Look-ups in named tables: a row name and a column name give one cell, copied from the table.

Buduku.tsv
	Nub	Vur	Kamep	Saz	Banador	Gim	Rol	Lagoz	Tolil	Vud
Nafo	27706	-8068	59350	-64278	36360	46347	56625	-74014	-82974	68432
Vuvi	40376	62733	-26999	-55679	-53054	26868	-79832	13785	-21131	-66937
Muve	40859	62889	-17450	20051	17595	-72036	-67357	-28423	57574	48060
Rom	46363	56092	-73182	-53416	-1713	-36899	70181	-16348	30633	-82778
Kunusuf	-25208	41817	62213	72840	65202	26517	-83471	59367	-59438	-60202
Bazul	-2517	-59563	61235	-60128	-22498	72024	-52617	41490	2320	5474
Lam	-18430	5996	-55219	20328	27946	65262	-26796	75851	6462	-35995
Ruz	8951	55131	-50892	66909	14091	8389	9876	46834	-13146	-5176
Nim	-58482	-37023	-45390	-34529	-790	1076	-5775	52146	-24739	-47848
Manosa	-28680	-69124	1	-50869	-67818	-27556	-55874	34828	58079	39592

Kamep of Muve = -17450
Vud of Nim = -47848
Lagoz of Rom = -16348
Lagoz of Vuvi = 13785
Vud of Nafo = 68432
Lagoz of Muve = -28423
Banador of Bazul = -22498
Nub of Muve = 40859
Row with the largest Lagoz: Lam

Table Sulep
|  | Guf | Sek | Lakud | Bamina |
|---|---|---|---|---|
| Nugake | 22.55 | 25.42 | 26.16 | 86.12 |
| Dizes | 21.00 | 48.63 | 24.82 | 30.17 |
| Verato | 24.49 | 29.38 | 21.06 | 91.33 |
| Zizaze | 20.06 | 45.40 | 17.00 | 16.49 |
| Bizu | 20.77 | 46.78 | 25.44 | 48.38 |
| Mav | 20.79 | 42.18 | 20.06 | 2.08 |

What is the Bamina of Nugake in Sulep? 86.12
What is the Lakud of Bizu in Sulep? 25.44
What is the Guf of Verato in Sulep? 24.49
What is the Bamina of Zizaze in Sulep? 16.49
What is the Lakud of Verato in Sulep? 21.06
What is the Guf of Dizes in Sulep? 21.00
What is the Bamina of Bizu in Sulep? 48.38
What is the Guf of Bizu in Sulep? 20.77
What is the Sek of Dizes in Sulep? 48.63
What is the Sek of Mav in Sulep? 42.18
What is the Sek of Nugake in Sulep? 25.42
What is the Sek of Bizu in Sulep? 46.78
What is the Bamina of Verato in Sulep? 91.33
What is the Lakud of Zizaze in Sulep? 17.00

Moku =
,Kiten,Dotiz,Repevad,Rokomuk,Bimu,Bikagu,Vomo,Gesakam
Vove,64.279,87.986,59.209,99.814,63.401,59.190,86.496,46.147
Tuveri,86.745,63.840,57.355,55.901,44.057,75.388,45.780,54.361
Zap,87.916,60.268,69.709,24.304,74.170,66.881,57.031,74.861

Gesakam of Tuveri: 54.361
Vomo of Zap: 57.031
Kiten of Zap: 87.916
Repevad of Zap: 69.709
Bikagu of Zap: 66.881
Bikagu of Vove: 59.190
Gesakam of Zap: 74.861
Bimu of Tuveri: 44.057
Dotiz of Vove: 87.986
Rokomuk of Zap: 24.304
Rokomuk of Vove: 99.814
Bimu of Vove: 63.401
Kiten of Vove: 64.279
Repevad of Vove: 59.209
Vomo of Vove: 86.496
Row with the largest Bimu: Zap

Kal:
|  | Gipob | Gamanu | Lano | Nevetap | Bigak | Zed | Leratig | Tidelem | Teruk | Tukoni |
|---|---|---|---|---|---|---|---|---|---|---|
| Gud | -28590 | -22914 | -27108 | 83734 | -26836 | -22007 | -14950 | -19784 | -21834 | -27955 |
| Suk | -24839 | -23242 | -26962 | -4908 | -22107 | 24374 | -16136 | -25147 | -22207 | -26510 |
| Gez | -24763 | -23472 | -22868 | -2780 | 15262 | -60140 | -741 | -13311 | -25621 | -21718 |
| Zanizap | -24171 | -20886 | -25647 | -10589 | -29252 | 998 | -20961 | -30364 | -22811 | -25394 |
| Furivov | -27220 | -23129 | -28276 | 41157 | -13358 | -21941 | -7563 | -15072 | -21505 | -27332 |

Suk, Tidelem => -25147
Suk, Gipob => -24839
Suk, Gamanu => -23242
Furivov, Leratig => -7563
Zanizap, Leratig => -20961
Gud, Tidelem => -19784
Furivov, Gamanu => -23129
Furivov, Nevetap => 41157
Gud, Lano => -27108
Gud, Gamanu => -22914
Zanizap, Zed => 998
Gez, Bigak => 15262
Furivov, Tidelem => -15072
Suk, Teruk => -22207
Gez, Tidelem => -13311
Furivov, Zed => -21941
Gez, Zed => -60140

Vak.tsv
	Vorago	Vima	Lorek	Das	Mel	Vufose	Vud	Vel	Roni	Gosises
Fom	75322	73567	70585	75580	52283	58981	76953	48030	61454	87506
Fud	48703	34999	47185	42039	63359	31966	40306	55320	56862	29592
Ser	48703	41427	51085	47629	63359	10900	40306	55320	56862	37865
Dofim	75322	54283	62785	69990	59667	22983	47636	33451	64516	62686
Fimona	42048	67139	58885	47629	52283	48209	84283	84478	53800	70959
Tos	42048	60711	51085	47629	55975	80568	69624	77188	52269	54412
Zol	81977	79995	66685	75580	57821	75636	54965	40741	59923	79233
Lemupa	62012	47855	54985	58810	63359	41604	32977	48030	59923	37865
Lupizu	75322	73567	70585	69990	54129	64475	69624	48030	61454	79233
Zem	81977	67139	70585	75580	55975	22278	62294	40741	62985	79233
Venado	62012	73567	66685	64400	50437	63887	84283	69899	56862	79233
Pom	35393	41427	47185	36449	57821	67778	62294	84478	53800	37865

Vufose of Lupizu = 64475
Vima of Zol = 79995
Vud of Fom = 76953
Mel of Fud = 63359
Vorago of Pom = 35393
Roni of Dofim = 64516
Vel of Lemupa = 48030
Vorago of Lemupa = 62012
Gosises of Fimona = 70959
Vud of Lemupa = 32977

Zevalit:
,Vodene,Kag,Kodum,Mebizim,Ginokap,Mavaras,Lev
Ruvisil,66,65,45,59,59,65,52
Rino,66,50,47,58,64,66,53
Seta,52,49,51,55,61,53,46
Futug,43,51,53,64,53,45,53
Luval,41,43,58,51,29,45,56
Bos,57,75,59,69,61,64,61
Bima,66,48,50,51,51,65,56
Zonafe,65,45,51,60,65,72,52
Zere,53,36,79,71,54,81,56
Kiv,45,61,53,54,54,40,47
Zom,60,69,41,56,50,27,23

What is the Kag of Rino in Zevalit? 50
What is the Vodene of Ruvisil in Zevalit? 66
What is the Lev of Kiv in Zevalit? 47
What is the Kodum of Luval in Zevalit? 58
What is the Ginokap of Zonafe in Zevalit? 65
What is the Mavaras of Bima in Zevalit? 65
What is the Vodene of Rino in Zevalit? 66
What is the Mebizim of Rino in Zevalit? 58
What is the Ginokap of Zom in Zevalit? 50
What is the Mavaras of Zonafe in Zevalit? 72
What is the Kodum of Zonafe in Zevalit? 51
What is the Ginokap of Luval in Zevalit? 29
What is the Mebizim of Luval in Zevalit? 51
What is the Kodum of Futug in Zevalit? 53
What is the Kag of Zom in Zevalit? 69
What is the Mavaras of Kiv in Zevalit? 40
Row with the largest Ginokap: Zonafe

Tuzager:
,Nuz,Guto,Sed,Rir,Reg,Turud,Viv,Botu,Nafamip,Bib
Fel,-54,-25,87,58,-29,27,-1,32,-14,37
Lipufu,-53,-23,20,48,-50,-33,18,-4,-7,9
Defet,-26,-12,59,-5,-15,11,-13,24,-12,22

Fel, Rir => 58
Defet, Viv => -13
Defet, Botu => 24
Defet, Nafamip => -12
Lipufu, Reg => -50
Lipufu, Viv => 18
Fel, Sed => 87
Fel, Viv => -1
Fel, Bib => 37
Defet, Rir => -5
Lipufu, Rir => 48
Lipufu, Turud => -33
Lipufu, Nuz => -53
Fel, Nuz => -54
Defet, Nuz => -26
Fel, Guto => -25
Lipufu, Botu => -4
Defet, Guto => -12
Lipufu, Sed => 20
Row with the largest Guto: Defet

Fepasul
         Bepivob  Dorat  Devos  Nuruti  Gal  Padema  Zali
Vis           65     56     65      63   68      60    75
Mifo          82     45     60      65   80      61     4
Fefabat       48     70     62      62   55      64    63
Tapud         62     57     65      64   65      61    75
Vipak         39     75     67      72   55      56    62
Lef           43     48     65      59   20      71    64
Pur           50     63     67      74   51      71    75
Sezinos       63     59     61      64   65      73    74
Vekiv         60     57     47      56   59      69    68
Domem         72     47     52      53   83      61    29
Forigez       63     61     64      66   71      64    66

Devos of Sezinos = 61
Dorat of Vis = 56
Bepivob of Domem = 72
Padema of Domem = 61
Dorat of Domem = 47
Padema of Tapud = 61
Nuruti of Mifo = 65
Padema of Sezinos = 73
Bepivob of Sezinos = 63
Bepivob of Fefabat = 48
Zali of Fefabat = 63
Bepivob of Lef = 43
Bepivob of Pur = 50
Padema of Lef = 71
Devos of Lef = 65
Bepivob of Vekiv = 60
Gal of Lef = 20

Fidil =
,Bure,Som,Buzi
Lases,82242,47058,20842
Ligob,69846,51128,-8862
Seviri,64890,56092,36058
Vakamum,68683,25400,65869
Todima,41698,60921,42724
Zomuz,57900,53787,34016
Defam,57141,45578,47010
Ber,83559,55033,30393
Kesuro,91292,33956,33900
Bitik,74052,35457,35993
Negun,62086,26234,74392
Dovomel,71548,55520,38026
Zetasu,69521,44901,58442
Nif,24314,-68575,20001

Bure of Vakamum = 68683
Som of Vakamum = 25400
Som of Defam = 45578
Buzi of Defam = 47010
Som of Nif = -68575
Bure of Kesuro = 91292
Som of Ber = 55033
Buzi of Todima = 42724
Bure of Zomuz = 57900
Bure of Seviri = 64890
Som of Kesuro = 33956

Lipaf:
        Ribusa  Tezagoz  Bav  Pabe  Gule  Vesaza
Rolo       229       46   46   192   177     239
Sorenu     190       23   49   171    28     139
Dizo        99       67  227   254    25     218

Sorenu, Ribusa: 190
Rolo, Ribusa: 229
Sorenu, Bav: 49
Sorenu, Pabe: 171
Dizo, Tezagoz: 67
Rolo, Bav: 46
Rolo, Vesaza: 239
Sorenu, Vesaza: 139
Rolo, Gule: 177
Dizo, Gule: 25
Dizo, Pabe: 254
Dizo, Ribusa: 99
Sorenu, Gule: 28
Sorenu, Tezagoz: 23
Dizo, Vesaza: 218

Table Lupoto
	Zop	Dubafu	Momamid	Lokenor	Sivi
Zadup	425	389	647	374	371
Zusad	673	538	666	541	596
Bubar	534	550	555	506	579
Vidupi	378	524	407	763	231
Bab	776	668	702	510	702
Bif	543	487	594	511	616
Sipozu	535	475	572	499	597
Gota	519	632	545	509	541
Nes	552	560	337	678	715
Pufab	821	765	754	402	518
Vugus	558	537	546	573	552
Pag	546	566	557	550	549
Dov	565	530	526	580	559

Nes, Dubafu => 560
Sipozu, Momamid => 572
Vidupi, Momamid => 407
Nes, Momamid => 337
Zusad, Zop => 673
Vugus, Momamid => 546
Vugus, Dubafu => 537
Zadup, Momamid => 647
Bif, Zop => 543
Bubar, Momamid => 555
Bab, Sivi => 702
Gota, Dubafu => 632
Vidupi, Zop => 378
Zadup, Lokenor => 374
Gota, Lokenor => 509
Zadup, Sivi => 371

Table Siguni
,Kizatev,Nos,Vemota,Tuludir,Fozibu,Zof,Kemad
Pavudok,-648,-707,-108,-833,765,-237,29
Nutub,-147,-269,198,-658,853,-50,98
Fiz,-54,424,504,248,251,682,-123
Zife,358,223,-80,234,-417,-907,-954

Nos of Fiz = 424
Zof of Pavudok = -237
Zof of Zife = -907
Nos of Zife = 223
Vemota of Fiz = 504
Tuludir of Zife = 234
Zof of Fiz = 682
Kemad of Pavudok = 29
Zof of Nutub = -50
Fozibu of Nutub = 853
Kizatev of Nutub = -147
Kizatev of Zife = 358
Tuludir of Fiz = 248
Kizatev of Pavudok = -648
Tuludir of Pavudok = -833
Vemota of Nutub = 198
Fozibu of Zife = -417
Which row has the largest Tuludir? Fiz

